Here is a tiny trained network, its code and every weight. The questions are about switching its units off for an input and a class, where a switched-off unit gives its printed mean instead of its output.

import numpy as np


def w(rows, s, z=0):
    codes = np.array(rows[::2]) - 128.0
    scale = np.full(codes.shape[1], s)
    scale[-1] = z or s
    return codes * scale


def norm(h):
    return h / np.sqrt((h * h).mean(-1, keepdims=True) + 1e-5)


def f(y):
    return np.maximum(y, 0)


def log_softmax(a):
    a = a - a.max(-1, keepdims=True)
    return a - np.log(np.exp(a).sum(-1, keepdims=True))


def net(x, mask):
    res = np.array(x, float).reshape(1, 8) / 4 @ E
    u = 0
    for l in range(2):
        y = f(norm(res) @ A[l][:, :-1].T + A[l][:, -1])
        res = res + np.where(mask[u : u + 7], y, B[l][:, -1]) @ B[l][:, :-1]
        u += 7
    return log_softmax(norm(res)[-1] @ U[:, :-1].T + U[:, -1])


A, B = {}, {}
E = w([
[199,137,183,132,178,245,108,214,129],'x0',
[128,126,127,128,127,128,126,127,126],'x1',
[128,128,128,130,129,128,127,128,128],'x2',
[163,2,153,171,60,106,63,48,144],'x3',
[128,127,126,122,128,126,129,126,129],'x4',
[128,129,128,124,129,131,128,126,128],'x5',
[57,182,227,29,115,32,155,154,76],'x6',
[127,127,128,128,124,125,130,129,126],'x7',
],0.002)
A[0] = w([
[189,61,83,136,127,139,151,83,164,190],'L0N1',
[142,199,40,180,145,161,158,170,182,1],'L0N2',
[122,93,52,145,93,145,172,158,172,158],'L0N3',
[152,131,134,155,150,156,120,148,184,115],'L0N4',
[181,164,169,164,131,152,73,179,112,182],'L0N5',
[121,138,93,133,94,105,145,112,106,211],'L0N6',
[227,110,252,192,190,137,45,158,119,39],'L0N7',
],0.0041,0.002)
B[0] = w([
[94,212,176,178,169,167,58,99,103,255],'L0N1',
[136,49,96,59,60,117,193,218,204,223],'L0N2',
[77,90,56,66,52,164,190,126,159,217],'L0N3',
[123,119,106,233,112,81,42,83,106,187],'L0N4',
[177,188,210,116,241,86,85,106,120,221],'L0N5',
[17,174,144,153,96,60,119,106,121,213],'L0N6',
[142,56,1,42,86,222,199,136,141,221],'L0N7',
],0.0033,0.003)
A[1] = w([
[105,212,100,112,129,75,148,186,47,3],'L1N1',
[206,67,252,50,145,136,160,180,9,153],'L1N2',
[202,133,109,100,215,130,136,229,200,75],'L1N3',
[135,179,209,78,218,66,101,106,73,190],'L1N4',
[83,178,38,133,128,129,196,191,176,167],'L1N5',
[216,115,92,209,147,198,99,227,175,55],'L1N6',
[95,127,67,166,88,75,181,86,236,104],'L1N7',
],0.0038,0.0026)
B[1] = w([
[63,170,91,199,224,156,181,56,123,186],'L1N1',
[131,69,49,64,70,213,176,251,193,219],'L1N2',
[120,182,154,226,119,69,58,88,102,211],'L1N3',
[198,109,177,134,143,118,89,58,19,243],'L1N4',
[167,134,98,49,98,130,195,154,181,253],'L1N5',
[106,150,240,160,167,3,170,98,146,215],'L1N6',
[134,94,77,114,116,215,102,242,133,225],'L1N7',
],0.0043,0.0037)
U = w([
[142,52,22,6,53,231,194,219,229,252],'0',
[30,58,28,210,43,201,25,46,212,89],'1',
[21,239,133,35,187,32,227,73,27,92],'2',
[39,32,227,51,40,23,54,38,8,68],'3',
[200,246,212,215,239,55,169,180,255,94],'4',
[241,39,217,226,218,233,25,41,219,43],'5',
[230,201,224,12,232,195,178,221,32,52],'6',
],0.0049,0.0036)

Each question gives the input, the list of numbers given to net, and the class t.
The units are the neurons (one row each of A and B). Each row of codes is followed by its name. A weight is (code - 128) times the scale printed after its matrix; where a second scale follows, it is the last column's (A, B and U).
mask holds one flag per neuron, layer by layer. A switched-off neuron (its flag False) gives its mean, the last column of its row in B, instead of its output. The means were averaged over made-up inputs and are rounded, as every weight is.
A unit's drop is (log p(t) with every unit on - log p(t) with that unit switched off) / (log p(t) with every unit on - log p(t) with every unit switched off).
The circuit of an input: a set's keep is (log p(t) with only the set's units on - log p(t) with every unit switched off) / (log p(t) with every unit on - log p(t) with every unit switched off). Starting from the 12 units with the biggest drops (on a tie, the unit counted first), units are removed one at a time, each time the one whose removal leaves the highest keep (on an exact tie, the one counted first), for as long as the keep stays at least 0.8.
units of the circuit, in order: the units of the circuit, biggest drop first
unit that matters most: the unit with the biggest drop
k most important neurons: the k neurons with the biggest drops, biggest first
k most important neurons of layer l: the k neurons of layer l with the biggest drops, biggest first
input [4,3,-4,-7,7,-8,-2,-2], class 4: unit that matters most -> L1N3
input [3,2,5,2,-6,-2,8,2], class 0: 3 most important neurons of layer 1 -> L1N2; L1N6; L1N3
input [8,-6,-5,-8,0,1,-7,-4], class 4: units of the circuit, in order -> L1N6; L1N3
input [1,-7,-3,3,-4,-4,0,7], class 5: 3 most important neurons of layer 1 -> L1N2; L1N5; L1N7
input [2,-4,3,-5,3,0,-4,7], class 4: 3 most important neurons -> L1N3; L1N6; L0N5
input [0,7,2,1,-3,1,2,5], class 3: 3 most important neurons -> L0N7; L0N2; L0N3
input [7,-5,-6,-6,4,1,-1,-4], class 4: units of the circuit, in order -> L1N3; L1N6
input [4,7,6,2,3,-1,-1,2], class 5: 3 most important neurons of layer 0 -> L0N7; L0N5; L0N4
input [1,1,-4,1,7,7,-4,1], class 5: 2 most important neurons of layer 1 -> L1N2; L1N6
input [4,-8,4,1,7,3,8,-3], class 0: 2 most important neurons -> L1N2; L0N1
input [6,4,4,-1,-4,2,-2,-1], class 4: 3 most important neurons of layer 1 -> L1N6; L1N3; L1N4
input [2,-7,6,-1,-3,-4,-1,-5], class 4: 3 most important neurons -> L0N5; L0N4; L1N3
input [8,-7,-3,-5,-5,-4,-5,-2], class 4: 2 most important neurons -> L1N6; L1N3
input [7,-3,6,0,1,-4,-8,7], class 4: units of the circuit, in order -> L1N6
input [7,5,-4,-2,-4,2,-1,-2], class 4: 4 most important neurons -> L1N6; L1N3; L0N4; L0N7
input [6,7,1,-7,6,-6,-6,4], class 4: 2 most important neurons -> L1N6; L1N3
input [8,-6,4,6,8,-3,7,-6], class 0: 2 most important neurons -> L1N2; L0N7
input [2,7,3,2,-8,4,6,-3], class 0: 3 most important neurons -> L1N2; L0N1; L0N6
input [7,1,-8,0,0,8,-5,8], class 4: 2 most important neurons of layer 1 -> L1N6; L1N4
input [6,-2,4,4,1,1,4,3], class 0: 2 most important neurons -> L0N7; L1N2
input [3,-3,0,8,-1,-7,4,-4], class 0: 2 most important neurons -> L0N7; L1N2
input [8,3,8,-6,6,1,-6,4], class 4: 2 most important neurons -> L1N6; L1N3
